Here is a tiny trained network, its code and every weight. The questions are about switching its units off for an input and a target symbol, where a switched-off unit gives its printed mean instead of its output.

import numpy as np


def w(rows, s, z=0):
    codes = np.array(rows[::2]) - 128.0
    scale = np.full(codes.shape[1], s)
    scale[-1] = z or s
    return codes * scale


def f(y):
    return np.maximum(y, 0)


def softmax(a):
    e = np.exp(a - a.max(-1, keepdims=True))
    return e / e.sum(-1, keepdims=True)


def log_softmax(a):
    a = a - a.max(-1, keepdims=True)
    return a - np.log(np.exp(a).sum(-1, keepdims=True))


def net(x, mask):
    ids = ['ΠΩβδλμτ'.index(c) for c in x.split()]
    T = len(ids)
    res = E[ids] + P[:T]
    r = res
    for j in range(3):
        rows = slice(2 * j, 2 * j + 2)
        q, k, v = (r @ M[0][rows].T for M in (Q, K, V))
        z = softmax(np.where(np.tri(T) > 0, q @ k.T / 2**0.5, -1e9)) @ v
        o = O[0][rows]
        res = res + np.where(mask[j], z, o[:, -1]) @ o[:, :-1]
    y = f(res @ A[0][:, :-1].T + A[0][:, -1])
    res = res + np.where(mask[3:7], y, B[0][:, -1]) @ B[0][:, :-1]
    return log_softmax(res[-1] @ U[:, :-1].T + U[:, -1])


Q, K, V, O, A, B = {}, {}, {}, {}, {}, {}
E = w([
[157,162,113,113,246,104],'Π',
[8,193,96,195,138,48],'Ω',
[213,209,28,157,114,204],'β',
[158,127,79,97,148,56],'δ',
[157,78,197,105,79,78],'λ',
[73,106,84,209,204,116],'μ',
[88,183,237,115,148,157],'τ',
],0.016)
P = w([
[49,102,48,48,101,135],'0',
[81,125,93,86,129,101],'1',
[104,128,110,114,132,116],'2',
[127,141,125,134,141,118],'3',
[138,147,137,152,149,113],'4',
[150,151,150,162,158,109],'5',
[164,159,158,183,161,106],'6',
[177,161,173,193,170,100],'7',
[192,170,179,209,180,98],'8',
[204,170,187,226,183,93],'9',
[210,172,187,245,197,88],'10',
],0.012)
Q[0] = w([
[89,149,92,170,229,139],'H0',
[140,209,110,145,208,33],'H0',
[136,149,51,162,135,86],'H1',
[122,102,179,113,184,106],'H1',
[86,160,98,169,159,125],'H2',
[215,163,84,122,71,252],'H2',
],0.017)
K[0] = w([
[178,149,243,136,71,125],'H0',
[146,100,254,169,100,152],'H0',
[155,169,191,137,106,121],'H1',
[155,174,109,141,136,88],'H1',
[163,184,187,145,95,149],'H2',
[121,162,25,129,153,146],'H2',
],0.019)
V[0] = w([
[53,143,162,68,212,233],'H0',
[112,162,87,254,188,112],'H0',
[120,89,190,11,182,146],'H1',
[184,188,156,122,215,144],'H1',
[195,142,74,242,157,103],'H2',
[172,244,190,135,77,95],'H2',
],0.0068)
O[0] = w([
[61,176,123,46,222,98,136],'H0',
[175,62,92,91,213,193,254],'H0',
[180,136,254,137,134,113,63],'H1',
[115,194,164,67,98,151,234],'H1',
[50,113,55,65,134,25,192],'H2',
[58,133,159,113,51,171,190],'H2',
],0.0085,0.0035)
A[0] = w([
[112,37,122,2,62,30,94],'N0',
[38,173,219,146,62,96,10],'N1',
[39,99,219,183,127,157,111],'N2',
[147,82,160,27,138,174,137],'N3',
],0.0093,0.012)
B[0] = w([
[137,88,253,112,37,66,178],'N0',
[91,33,167,157,210,205,168],'N1',
[206,146,65,40,115,88,252],'N2',
[157,160,57,173,84,76,187],'N3',
],0.012,0.0043)
U = w([
[216,137,59,159,227,53,2],'Π',
[3,156,44,107,50,127,134],'Ω',
[135,110,74,21,92,242,136],'β',
[146,56,108,97,89,66,86],'δ',
[140,116,137,208,100,99,247],'λ',
[32,60,111,189,179,143,151],'μ',
[100,207,145,71,186,123,114],'τ',
],0.0059,0.0063)

Each question gives the input, a string of symbols that net reads in full, and the target symbol t.
The units are the heads (2 rows each of Q, K, V and O) and the neurons (one row each of A and B). Each row of codes is followed by its name. A weight is (code - 128) times the scale printed after its matrix; where a second scale follows, it is the last column's (O, A, B and U).
mask holds one flag per unit, heads first, then neurons. A switched-off unit (its flag False) gives its mean, the last column of its rows in O or B, instead of its output. The means were averaged over made-up inputs and are rounded, as every weight is.
A unit's drop is (log p(t) with every unit on - log p(t) with that unit switched off) / (log p(t) with every unit on - log p(t) with every unit switched off).
The circuit of an input: a set's keep is (log p(t) with only the set's units on - log p(t) with every unit switched off) / (log p(t) with every unit on - log p(t) with every unit switched off). Starting from all 7 units, units are removed one at a time, each time the one whose removal leaves the highest keep (on an exact tie, the one counted first), for as long as the keep stays at least 0.8.
circuit, biggest first: the units of the circuit, biggest drop first
most important unit: the unit with the biggest drop
top k neurons: the k neurons with the biggest drops, biggest first
heads that matter: for each layer, one digit per head in row order, 1 if its drop is at least 0.15 and else 0, layers parted by /
drop when u is switched off: that unit's drop, to one decimal
input λ μ μ μ λ μ δ, target λ: circuit, biggest first : (H0 N2)
input δ μ λ δ δ δ δ, target λ: circuit, biggest first : (H0 H2)
input δ μ μ μ δ μ λ τ δ, target τ: heads that matter : 110
input τ δ μ Π μ μ β, target τ: circuit, biggest first : (H0)
input δ β μ Π δ β μ μ β β μ, target Ω: heads that matter : 011
input λ Π μ, target λ: heads that matter : 101
input λ μ δ μ Ω μ Ω μ λ, target Π: heads that matter : 101
input δ μ β τ δ μ Π μ β, target τ: heads that matter : 110
input Ω μ δ Π Π δ δ λ Π δ Π, target λ: heads that matter : 100
input τ Ω Ω β μ Π μ Π Ω, target τ: heads that matter : 101
input δ μ μ, target Π: heads that matter : 101
input Ω μ β β μ δ δ β τ, target β: heads that matter : 001
input λ μ μ, target Π: heads that matter : 011
input Π μ Π μ δ δ β μ μ μ δ, target δ: most important unit : H2
input μ τ Π Π μ, target τ: circuit, biggest first : (H0 H1)
input μ τ μ β Ω μ μ μ μ μ, target τ: top 2 neurons : (N2 N3)
input λ Π Π β, target λ: drop when H2 is switched off : -0.4
input λ δ Ω, target λ: drop when H0 is switched off : 0.2
input β λ μ, target λ: drop when H1 is switched off : 0.1
input μ δ β μ τ μ δ Ω δ Ω, target τ: most important unit : N2
